Below is a small trained network, with its code and all its weights. Each question gives an input and a target symbol and asks what happens when units are switched off, that is, made to give their printed mean instead of their output.

import numpy as np


def w(rows, s, z=0):
    codes = np.array(rows[::2]) - 128.0
    scale = np.full(codes.shape[1], s)
    scale[-1] = z or s
    return codes * scale


def f(y):
    return y / 2 * (1 + np.tanh(0.7978845608 * (y + 0.044715 * y**3)))


def softmax(a):
    e = np.exp(a - a.max(-1, keepdims=True))
    return e / e.sum(-1, keepdims=True)


def log_softmax(a):
    a = a - a.max(-1, keepdims=True)
    return a - np.log(np.exp(a).sum(-1, keepdims=True))


def net(x, mask):
    ids = ['γεζηξτω'.index(c) for c in x.split()]
    T = len(ids)
    res = E[ids] + P[:T]
    u = 0
    for l in range(3):
        q, k, v = (res @ M[l].T for M in (Q, K, V))
        z = softmax(np.where(np.tri(T) > 0, q @ k.T / 4**0.5, -1e9)) @ v
        res = res + np.where(mask[u], z, O[l][:, -1]) @ O[l][:, :-1]
        u += 1
        y = f(res @ A[l][:, :-1].T + A[l][:, -1])
        res = res + np.where(mask[u : u + 12], y, B[l][:, -1]) @ B[l][:, :-1]
        u += 12
    return log_softmax(res[-1] @ U[:, :-1].T + U[:, -1])


Q, K, V, O, A, B = {}, {}, {}, {}, {}, {}
E = w([
[97,133,127,157,4],'γ',
[119,162,156,178,140],'ε',
[24,123,174,167,87],'ζ',
[165,109,183,154,244],'η',
[82,89,112,113,178],'ξ',
[208,72,94,107,66],'τ',
[112,69,188,87,96],'ω',
],0.016)
P = w([
[174,73,103,178,139],'0',
[3,102,84,183,74],'1',
[46,94,81,167,99],'2',
[98,112,92,158,104],'3',
[146,142,93,141,102],'4',
[169,119,121,161,101],'5',
[199,129,143,157,111],'6',
[138,110,143,158,83],'7',
[157,109,145,156,104],'8',
[152,115,152,147,101],'9',
],0.0068)
Q[0] = w([
[169,215,84,42,140],'L0H0',
[107,150,154,246,182],'L0H0',
[132,103,127,137,177],'L0H0',
[140,20,150,192,115],'L0H0',
],0.011)
K[0] = w([
[30,64,139,153,152],'L0H0',
[178,79,237,85,64],'L0H0',
[153,64,85,108,56],'L0H0',
[254,111,81,127,124],'L0H0',
],0.0097)
V[0] = w([
[96,105,91,128,143],'L0H0',
[206,169,127,209,180],'L0H0',
[131,1,72,71,204],'L0H0',
[129,198,131,131,67],'L0H0',
],0.0066)
O[0] = w([
[129,112,126,124,138,112],'L0H0',
[95,170,2,85,149,239],'L0H0',
[137,172,150,72,146,221],'L0H0',
[171,144,124,178,96,7],'L0H0',
],0.0092,0.0015)
A[0] = w([
[95,53,60,84,136,107],'L0N0',
[137,83,87,109,98,116],'L0N1',
[188,73,117,50,71,165],'L0N2',
[180,210,32,181,134,186],'L0N3',
[52,75,177,118,144,44],'L0N4',
[231,146,139,142,95,113],'L0N5',
[215,111,206,129,166,9],'L0N6',
[76,136,168,171,172,4],'L0N7',
[166,140,109,114,159,2],'L0N8',
[129,109,39,128,109,111],'L0N9',
[3,194,170,181,149,52],'L0N10',
[156,247,183,197,105,217],'L0N11',
],0.0083,0.0023)
B[0] = w([
[125,226,181,101,135,166],'L0N0',
[111,222,166,176,118,139],'L0N1',
[196,253,166,137,25,178],'L0N2',
[48,52,85,120,116,184],'L0N3',
[195,110,157,166,114,175],'L0N4',
[68,183,134,137,79,147],'L0N5',
[48,129,42,104,36,178],'L0N6',
[118,78,136,124,78,167],'L0N7',
[115,137,116,153,186,104],'L0N8',
[40,193,133,137,87,144],'L0N9',
[188,78,133,96,209,237],'L0N10',
[83,85,95,42,147,253],'L0N11',
],0.0064,0.0035)
Q[1] = w([
[67,114,124,7,165],'L1H0',
[106,87,125,173,185],'L1H0',
[173,197,131,153,103],'L1H0',
[132,91,109,145,124],'L1H0',
],0.013)
K[1] = w([
[255,96,167,178,73],'L1H0',
[92,138,210,98,65],'L1H0',
[28,67,107,198,240],'L1H0',
[101,75,140,141,84],'L1H0',
],0.0078)
V[1] = w([
[155,245,16,25,50],'L1H0',
[3,161,105,120,221],'L1H0',
[182,172,25,121,150],'L1H0',
[113,121,43,201,30],'L1H0',
],0.0052)
O[1] = w([
[4,147,163,67,138,204],'L1H0',
[144,109,41,59,118,44],'L1H0',
[110,134,84,86,203,18],'L1H0',
[90,132,133,199,254,247],'L1H0',
],0.0066,0.0013)
A[1] = w([
[178,223,131,132,115,56],'L1N0',
[61,169,126,47,138,45],'L1N1',
[93,245,144,50,155,2],'L1N2',
[116,108,166,122,225,112],'L1N3',
[58,36,193,108,146,129],'L1N4',
[155,75,128,195,144,22],'L1N5',
[152,72,88,47,142,130],'L1N6',
[161,254,147,105,29,215],'L1N7',
[172,168,157,127,143,124],'L1N8',
[242,138,107,61,249,160],'L1N9',
[207,146,92,163,220,128],'L1N10',
[44,116,99,118,194,12],'L1N11',
],0.0061,0.0035)
B[1] = w([
[89,129,172,105,130,132],'L1N0',
[244,104,165,177,166,150],'L1N1',
[157,79,86,153,167,134],'L1N2',
[110,172,125,125,65,218],'L1N3',
[169,230,96,129,140,253],'L1N4',
[176,124,88,102,49,125],'L1N5',
[66,99,151,96,137,149],'L1N6',
[33,152,185,179,227,245],'L1N7',
[115,119,187,159,139,125],'L1N8',
[10,51,187,97,137,160],'L1N9',
[3,74,146,142,36,142],'L1N10',
[166,180,82,124,102,196],'L1N11',
],0.0064,0.0045)
Q[2] = w([
[106,162,117,145,154],'L2H0',
[135,117,219,140,254],'L2H0',
[52,221,72,219,162],'L2H0',
[240,159,221,189,33],'L2H0',
],0.0062)
K[2] = w([
[118,179,127,73,82],'L2H0',
[73,98,116,104,1],'L2H0',
[177,88,174,78,59],'L2H0',
[117,51,99,167,141],'L2H0',
],0.0083)
V[2] = w([
[29,178,70,40,160],'L2H0',
[108,111,2,252,120],'L2H0',
[191,25,81,126,170],'L2H0',
[158,84,58,72,79],'L2H0',
],0.0063)
O[2] = w([
[161,188,70,53,8,200],'L2H0',
[1,129,85,184,85,152],'L2H0',
[140,55,203,103,143,28],'L2H0',
[95,83,128,46,81,6],'L2H0',
],0.0074,0.0028)
A[2] = w([
[100,38,109,118,118,63],'L2N0',
[164,114,115,171,91,220],'L2N1',
[125,1,64,96,114,53],'L2N2',
[101,99,160,220,182,90],'L2N3',
[109,143,128,133,60,101],'L2N4',
[173,154,112,74,127,45],'L2N5',
[145,93,149,164,80,254],'L2N6',
[109,163,80,76,237,110],'L2N7',
[128,100,129,129,21,142],'L2N8',
[208,156,98,166,69,89],'L2N9',
[88,57,146,140,133,164],'L2N10',
[58,49,178,89,187,93],'L2N11',
],0.0087,0.0074)
B[2] = w([
[98,172,168,185,117,171],'L2N0',
[60,140,141,86,222,193],'L2N1',
[156,66,90,253,98,200],'L2N2',
[173,112,47,123,39,254],'L2N3',
[165,186,175,151,153,158],'L2N4',
[213,78,162,225,138,135],'L2N5',
[111,81,80,72,214,233],'L2N6',
[117,158,206,135,40,195],'L2N7',
[146,124,132,155,204,191],'L2N8',
[75,137,179,179,75,130],'L2N9',
[101,94,174,47,107,201],'L2N10',
[119,181,234,106,62,179],'L2N11',
],0.007,0.0067)
U = w([
[147,76,53,190,83,41],'γ',
[2,128,107,64,162,206],'ε',
[98,79,207,129,62,2],'ζ',
[172,122,98,41,9,157],'η',
[136,95,203,45,241,230],'ξ',
[133,182,200,186,83,32],'τ',
[203,81,163,187,221,138],'ω',
],0.0052,0.0047)

Each question gives the input, a string of symbols that net reads in full, and the target symbol t.
The units are the heads (4 rows each of Q, K, V and O) and the neurons (one row each of A and B). Each row of codes is followed by its name. A weight is (code - 128) times the scale printed after its matrix; where a second scale follows, it is the last column's (O, A, B and U).
mask holds one flag per unit, layer by layer, with each layer's heads first. A switched-off unit (its flag False) gives its mean, the last column of its rows in O or B, instead of its output. The means were averaged over made-up inputs and are rounded, as every weight is.
A unit's drop is (log p(t) with every unit on - log p(t) with that unit switched off) / (log p(t) with every unit on - log p(t) with every unit switched off).
The circuit of an input: a set's keep is (log p(t) with only the set's units on - log p(t) with every unit switched off) / (log p(t) with every unit on - log p(t) with every unit switched off). Starting from the 12 units with the biggest drops (on a tie, the unit counted first), units are removed one at a time, each time the one whose removal leaves the highest keep (on an exact tie, the one counted first), for as long as the keep stays at least 0.8.
circuit, biggest first: the units of the circuit, biggest drop first
unit that matters most: the unit with the biggest drop
k most important neurons: the k neurons with the biggest drops, biggest first
k most important neurons of layer l: the k neurons of layer l with the biggest drops, biggest first
input η ξ ε, target η: circuit, biggest first -> L0H0; L2H0; L1H0
input η ε γ η γ η ε ε ζ, target η: circuit, biggest first -> L0H0; L1H0; L2H0
input ε ε η γ, target ε: unit that matters most -> L0H0
input η ε ω, target η: circuit, biggest first -> L0H0; L2H0
input γ ω ε ζ, target γ: 2 most important neurons -> L2N3; L1N4
input η η η ζ η, target η: circuit, biggest first -> L0H0; L2H0
input η ω ε ζ ε ξ, target η: circuit, biggest first -> L0H0; L2H0
input η ω ε η ω ε ε, target η: circuit, biggest first -> L0H0; L2H0
input ξ η ε ζ ω τ, target ξ: 2 most important neurons -> L1N7; L2N3
input γ η ε ζ ε ε ε, target γ: circuit, biggest first -> L0H0; L2N3; L2H0
input τ ω ε ζ, target τ: 4 most important neurons -> L0N2; L1N4; L2N7; L2N6
input ζ ω ε ε ω ε, target ζ: 3 most important neurons -> L2N3; L2N11; L2N10
input ζ ε η ω ξ τ η, target τ: 2 most important neurons of layer 2 -> L2N7; L2N11
input ω ε ζ ω ζ ξ ε ε, target ω: circuit, biggest first -> L1H0; L0H0; L2H0
input γ γ τ ε, target γ: circuit, biggest first -> L0H0; L2N3; L2H0; L1H0
input ω τ ε ξ, target ω: unit that matters most -> L2H0
input η ε η ξ ω η ε ζ ξ, target η: circuit, biggest first -> L0H0; L2H0; L1H0
input ω ε η η τ τ ε η ζ, target τ: 2 most important neurons -> L0N2; L2N7
input ω ζ ε ζ ξ ε τ, target ω: 2 most important neurons of layer 0 -> L0N4; L0N11
input η ε ε ω τ ε τ ξ, target τ: unit that matters most -> L0N2
input γ ε ε ε ε τ η ξ, target τ: 3 most important neurons -> L0N2; L2N7; L2N6
input ξ ε ε ω η ω η η ε, target ξ: 2 most important neurons -> L2N3; L2N2
input ζ γ ε, target ζ: 3 most important neurons -> L2N11; L2N3; L2N10
input η ε ε η, target ζ: 3 most important neurons -> L1N9; L2N2; L2N11
input ζ ω ξ, target ζ: 3 most important neurons of layer 2 -> L2N3; L2N11; L2N10
input ζ ε ε ε η ε γ, target ζ: 3 most important neurons of layer 1 -> L1N7; L1N4; L1N5
input ω ε ξ ξ ω ε η ξ, target ω: 2 most important neurons of layer 0 -> L0N2; L0N11
input η τ ε τ, target τ: unit that matters most -> L0N2
input ε ε ε ε ξ ξ ξ τ ε τ, target ε: 2 most important neurons of layer 1 -> L1N7; L1N4
